Here is a tiny trained network, its code and every weight. The questions are about switching its units off for an input and a class, where a switched-off unit gives its printed mean instead of its output.

import numpy as np


def w(rows, s, z=0):
    codes = np.array(rows[::2]) - 128.0
    scale = np.full(codes.shape[1], s)
    scale[-1] = z or s
    return codes * scale


def f(y):
    return y / 2 * (1 + np.tanh(0.7978845608 * (y + 0.044715 * y**3)))


def log_softmax(a):
    a = a - a.max(-1, keepdims=True)
    return a - np.log(np.exp(a).sum(-1, keepdims=True))


def net(x, mask):
    res = np.array(x, float).reshape(1, 6) / 4 @ E
    y = f(res @ A[0][:, :-1].T + A[0][:, -1])
    res = res + np.where(mask, y, B[0][:, -1]) @ B[0][:, :-1]
    return log_softmax(res[-1] @ U[:, :-1].T + U[:, -1])


A, B = {}, {}
E = w([
[50,125,92,92,139,181,212,167,133,60,12,69],'x0',
[181,169,184,69,222,167,220,197,48,111,140,90],'x1',
[138,126,75,166,124,152,170,76,232,141,169,95],'x2',
[83,153,148,108,197,154,243,112,142,75,168,43],'x3',
[89,157,108,58,134,124,129,101,217,132,174,206],'x4',
[210,152,65,45,215,200,75,154,124,215,81,113],'x5',
],0.011)
A[0] = w([
[64,106,83,106,120,169,51,142,141,157,52,179,12],'N0',
[155,118,116,122,105,156,46,154,80,129,79,147,201],'N1',
[177,130,121,198,183,187,146,76,169,211,168,72,39],'N2',
[223,154,63,145,210,213,126,74,147,157,155,39,102],'N3',
[74,118,149,205,74,116,187,137,69,53,80,29,99],'N4',
[87,86,134,123,137,174,203,139,154,72,151,99,252],'N5',
[94,154,129,40,192,223,204,187,115,93,89,74,63],'N6',
[208,106,220,117,174,137,96,103,92,132,239,233,30],'N7',
[48,126,102,162,81,75,112,70,255,103,222,164,54],'N8',
],0.0082,0.0021)
B[0] = w([
[163,129,119,181,146,172,99,86,187,234,96,150,171],'N0',
[151,145,81,156,142,128,21,161,101,163,60,159,177],'N1',
[184,74,111,77,117,103,108,123,193,70,186,117,167],'N2',
[154,97,89,28,92,108,92,176,174,85,155,97,199],'N3',
[180,23,242,178,106,119,179,189,173,67,57,130,218],'N4',
[101,148,152,150,149,201,205,79,121,144,133,87,199],'N5',
[22,179,93,65,254,109,186,95,124,128,84,58,249],'N6',
[146,242,185,153,118,127,95,153,65,142,196,115,205],'N7',
[57,104,94,126,69,136,133,10,58,63,189,198,232],'N8',
],0.0091,0.02)
U = w([
[63,109,97,165,32,122,130,1,125,90,192,190,146],'0',
[143,52,174,191,74,59,100,206,66,103,67,138,75],'1',
[90,159,95,64,231,151,183,132,118,120,100,69,214],'2',
[174,111,55,156,109,145,51,118,140,206,73,172,91],'3',
[172,212,189,130,113,93,92,191,54,161,212,141,122],'4',
[130,75,220,187,115,150,194,153,157,72,120,103,6],'5',
[202,96,59,67,102,115,77,163,165,118,189,94,151],'6',
],0.01,0.0015)

Each question gives the input, the list of numbers given to net, and the class t.
The units are the neurons (one row each of A and B). Each row of codes is followed by its name. A weight is (code - 128) times the scale printed after its matrix; where a second scale follows, it is the last column's (A, B and U).
mask holds one flag per neuron, in row order. A switched-off neuron (its flag False) gives its mean, the last column of its row in B, instead of its output. The means were averaged over made-up inputs and are rounded, as every weight is.
A unit's drop is (log p(t) with every unit on - log p(t) with that unit switched off) / (log p(t) with every unit on - log p(t) with every unit switched off).
The circuit of an input: a set's keep is (log p(t) with only the set's units on - log p(t) with every unit switched off) / (log p(t) with every unit on - log p(t) with every unit switched off). Starting from all 9 units, units are removed one at a time, each time the one whose removal leaves the highest keep (on an exact tie, the one counted first), for as long as the keep stays at least 0.8.
circuit, biggest first: the units of the circuit, biggest drop first
unit that matters most: the unit with the biggest drop
k most important neurons: the k neurons with the biggest drops, biggest first
drop of u: that unit's drop, to one decimal
input [8,-4,6,8,7,-3], class 0: circuit, biggest first	(N8)
input [-1,4,0,-3,4,6], class 6: circuit, biggest first	(N3, N5)
input [0,6,3,-4,8,7], class 6: 3 most important neurons	(N3, N5, N2)
input [-1,2,-6,-3,2,7], class 3: 2 most important neurons	(N1, N0)
input [-3,2,0,4,3,-2], class 0: 2 most important neurons	(N6, N4)
input [3,0,4,-2,0,-1], class 0: 2 most important neurons	(N6, N4)
input [8,-3,1,-4,-6,3], class 3: 2 most important neurons	(N0, N1)
input [-5,-4,2,-5,-8,-1], class 3: 2 most important neurons	(N4, N1)
input [-8,-7,-8,7,-7,-3], class 1: drop of N4	0.4
input [-8,5,4,5,-4,4], class 6: drop of N3	0.2
input [8,-8,-1,8,-8,2], class 5: drop of N4	3.2
input [-2,-8,8,2,-2,7], class 6: drop of N2	0.4
input [0,2,-8,0,-8,3], class 1: 3 most important neurons	(N1, N5, N4)
input [-6,5,-1,3,1,3], class 4: unit that matters most	N7
